[[ 45  -2  27  29  -3  24  -2  48  -2  23  30  21  -2  27  21  -2]
 [-33   0   6   6   0   4   0 -40   0   4   7   3   0   4   3   0]
 [ 27 -38  -9  -9 -40  -6 -39  35 -39  -6  -9  -6 -39  -5  -6 -38]]
=>
[[ 27 -38  -9  -9 -40  -6 -39  35 -39  -6  -9  -6 -39  -5  -6 -38]
 [ 45  -2  27  29  -3  24  -2  48  -2  23  30  21  -2  27  21  -2]
 [-33   0   6   6   0   4   0 -40   0   4   7   3   0   4   3   0]]

[[ -9  -7  -2   1   3  19 -45  10  -5]
 [ 10 -38  -8   3 -27  13  17   4 -21]
 [-11  20  -9  -6 -25 -13  -9 -35  35]
 [ -6 -29  32 -26  19 -14  37  10  22]
 [ -7   3  -8   5  16  -9  31  27  15]
 [  1   2  -7 -60   2  -2 -39  16 -28]
 [-17  35   0  -2  14  -1 -41   9 -30]]
=>
[[ 10 -38  -8   3 -27  13  17   4 -21]
 [ -6 -29  32 -26  19 -14  37  10  22]
 [ -9  -7  -2   1   3  19 -45  10  -5]
 [  1   2  -7 -60   2  -2 -39  16 -28]
 [ -7   3  -8   5  16  -9  31  27  15]
 [-11  20  -9  -6 -25 -13  -9 -35  35]
 [-17  35   0  -2  14  -1 -41   9 -30]]

[[ -4  21  16  26 -23  19  14   7  16 -21  15]
 [ -6 -23 -13 -19  27 -10   7 -17 -24  18  -2]
 [ 16  15  35  22  -7  10 -31 -32 -40  -4  13]
 [-43  14  23  24 -12  24  24 -11  -9 -31  26]
 [ 44  20  -6 -18  -5 -14 -44   0  -3  24 -24]
 [-21  -6  31  29  25  23  11 -29 -29 -18  26]
 [ 48   8 -17 -26   5 -24 -46  11   7  30 -27]]
=>
[[ -6 -23 -13 -19  27 -10   7 -17 -24  18  -2]
 [-21  -6  31  29  25  23  11 -29 -29 -18  26]
 [ 48   8 -17 -26   5 -24 -46  11   7  30 -27]
 [-43  14  23  24 -12  24  24 -11  -9 -31  26]
 [ 16  15  35  22  -7  10 -31 -32 -40  -4  13]
 [ 44  20  -6 -18  -5 -14 -44   0  -3  24 -24]
 [ -4  21  16  26 -23  19  14   7  16 -21  15]]

[[  9  19   4  16  -3 -58  -9  14  35  10 -45 -40]
 [-11  13  27  -6 -21 -19  -3  33  42  38   2  29]
 [-57   5  11  -4  -8 -43  13 -10  -3  -5  32  32]]
=>
[[-57   5  11  -4  -8 -43  13 -10  -3  -5  32  32]
 [-11  13  27  -6 -21 -19  -3  33  42  38   2  29]
 [  9  19   4  16  -3 -58  -9  14  35  10 -45 -40]]

[[ 44 -22]
 [-55   3]
 [ 42 -38]
 [-41  35]
 [-13  57]]
=>
[[ 42 -38]
 [ 44 -22]
 [-55   3]
 [-41  35]
 [-13  57]]

[[  4  10   9  20   0 -17  19  19 -31 -11  -4  -5  -2  -7  21]
 [-30   3   7  -5  -8  -8 -43  -4  62 -10  42 -59  18   9 -50]]
=>
[[-30   3   7  -5  -8  -8 -43  -4  62 -10  42 -59  18   9 -50]
 [  4  10   9  20   0 -17  19  19 -31 -11  -4  -5  -2  -7  21]]

[[ -8  11   2  -4   2  11   2]
 [-12  14   2 -10   7   9   9]
 [  7  -5   4   6   0   1  -2]
 [ 12 -16   6  -6  24 -16  22]
 [ 12   2  19  31 -29  49 -37]
 [  0  -3   5 -14  22  -9  23]
 [  4   7  12  20 -22  40 -26]]
=>
[[ 12 -16   6  -6  24 -16  22]
 [  7  -5   4   6   0   1  -2]
 [  0  -3   5 -14  22  -9  23]
 [ 12   2  19  31 -29  49 -37]
 [  4   7  12  20 -22  40 -26]
 [ -8  11   2  -4   2  11   2]
 [-12  14   2 -10   7   9   9]]
---
[[-21  20  34]
 [-11 -45  54]
 [ 33  12 -43]
 [ 39 -18  16]]
=>
[ 34 -45  33]

[[-28   0  37 -15]
 [ 33  24 -23  30]
 [ 30  22 -52  29]
 [ 25  21 -23  36]]
=>
[-15 -23  22  25]

[[  0   3  -5  51]
 [  4  -5 -13 -54]
 [-44 -10 -24 -28]]
=>
[ 51 -13 -10]

[[  3 -20]
 [ 64 -15]
 [ -1  14]]
=>
[-20  64]

[[12 10]
 [25 64]
 [13 -8]]
=>
[10 25]

[[-39  30  45  16]
 [ 29 -52 -47  21]
 [ 28  -7  -8 -49]]
=>
[ 16 -47  -7]

[[-28 -13   2  40   7]
 [-28 -13   2  40   7]
 [ 40  19  -1 -59  -9]
 [ -2  -1   0   3   1]]
=>
[ 7 40 -1 -1]

[[-24   7  47  -4 -14]
 [ 30  11  30  -2  55]
 [ -4   4  65 -36 -19]
 [-23   1 -31 -20  25]
 [-27 -33  20  42 -29]]
=>
[-14  -2  65   1 -27]
